Nug: [119  83 162 119 167 112  77 142 157]
Lumo: [100  83 157  93 153 130 151 171 176]
Sel: [101 178 101 119 178 146 126 180 101]
lor: [125 125 157  93 157 125 157 171 125]
size: [125 125 157  93 157 125 157 171]  8
howmany Sel: [126]  1
howmany lor: [125]  4
size: [100  83 157  93 153 130 151 171 176]  9
size: [119  83 162 119 167 112  77 142 157]  9
size: [100  83 157  93 153]  5

nof: [133 124 122 135 110 131 127 143 160 115 143 112 105 150 126 150 154 143
 162 117 107 109]
kofav: [140 119 145 152 122 127 137 141 174 139 104 130 128 110 127 125 137 147
 148 126 119 101]
benam: [158 134 113 120 135 128  92  96 143 114 130 129 107 131 116 131 143 113
 135 116 121  94]
mab: [127 132 176 113 115 147 176 176 124 130 113 101 126 145 138 117 159 131
 125 147 176 125]
size: [158 134 113 120 135 128  92  96 143 114 130 129 107 131]  14
size: [140 119 145 152 122 127 137 141 174 139 104 130 128 110 127 125 137 147
 148 126 119 101]  22
size: [127 132 176 113 115 147]  6
size: [158 134 113 120 135 128  92  96 143 114]  10
howmany mab: [176]  4
size: [158 134 113 120 135 128  92  96 143 114 130 129]  12

Suraz: [ 85 101 159 115 102 111  82 161 127 134 134 163 121 173  82  82 100 142
  90  74 117 146  99 134 157 107 138 141]
nasi: [ 90 106 169 100 107 109  88 152 126 138 139 166 127 169  85  73 102 132
  96  73 107 134  94 116 157 117 136 124]
zimin: [ 92 109 170  96 109 108  90 149 125 139 141 167 129 167  86  72 103 129
  99  73 104 130  93 111 156 120 135 119]
Tino: [ 92 109 170  96 109 108  90  92 125 139 141  99 129 167  86  72 103 129
  99  73 120 149 101 139 157 105 139 146]
size: [ 85 101 159 115 102 111  82 161 127 134 134 163 121 173  82  82]  16
size: [ 85 101 159 115 102 111  82 161 127 134 134 163 121 173  82  82 100 142
  90  74 117 146  99 134 157 107 138 141]  28
howmany Tino: [99]  2
size: [ 92 109 170  96 109 108  90 149 125 139 141 167 129 167  86  72 103 129
  99]  19
size: [ 90 106 169 100 107 109  88 152 126 138 139 166 127]  13
howmany Tino: [92]  2

vus: [137 142 133 147 109]
Niseb: [116 133 124 166 145]
bobu: [116 132 132 109 109]
tibof: [131 126 124 166 145]
size: [137]  1
howmany bobu: [132]  2
size: [137 142 133 147 109]  5
howmany bobu: [109]  2
size: [116 132 132 109]  4
size: [116 133 124 166]  4

pel: [132 118  99  98 118 133 119  67]
Dipir: [143 118 118 143 118 129 143 143]
vas: [132 109 131 123 126 129 134  86]
Bam: [143 100 118 132 141 144 143 151]
zogo: [132 118  99  98 118 128 132  98]
size: [132 109 131]  3
size: [132 118  99  98 118 128 132  98]  8
howmany Dipir: [117]  0
howmany zogo: [132]  2
howmany Dipir: [143]  4
size: [143 100 118 132 141]  5

fori: [143 118 149 125 126 126 118  93 153 143 120 150 143 118 124 157 118 120]
faf: [109 120 129 129 111 141 128 145 108 104 126 119  91 132 153  96 133 120]
Limi: [102 130 179 136 105 132 127 115 132 121 144 141 120 132 150 125 121 111]
Zuso: [101 123 169 137 104 136 124 128 124 113 143 133 107 132 155 111 125 113]
pas: [116 151 168 130 117 125 134  97 148 139 132 150 141 132 133 151 119 116]
Zuvuk: [115 125 107 123 118 139 135 147 104 105 116 114 139 132 146  98 138 126]
Lobip: [116 151 117 130 117 125 134  97 148 139 132 113 115 130 127 118 145 136]
birug: [122 130  90 117 125 133 143 144 103 110 107 112 101 131 137 106 142 131]
bini: [119 119 151 134 106 140 124 138 114 106 136 126  96 132 155 101 128 115]
vola: [107 140 178 134 110 127 131 104 141 130 140 147 132 132 142 140 120 113]
size: [109 120 129 129 111 141 128 145 108 104 126 119  91 132 153  96 133]  17
howmany Zuvuk: [123]  1
size: [116 151 117 130 117 125 134  97 148 139 132 113 115]  13
howmany bini: [119]  2
size: [109 120 129 129 111 141 128 145 108 104 126]  11
size: [101 123 169 137 104 136 124 128 124 113 143 133 107 132 155 111 125 113]  18
howmany fori: [117]  0

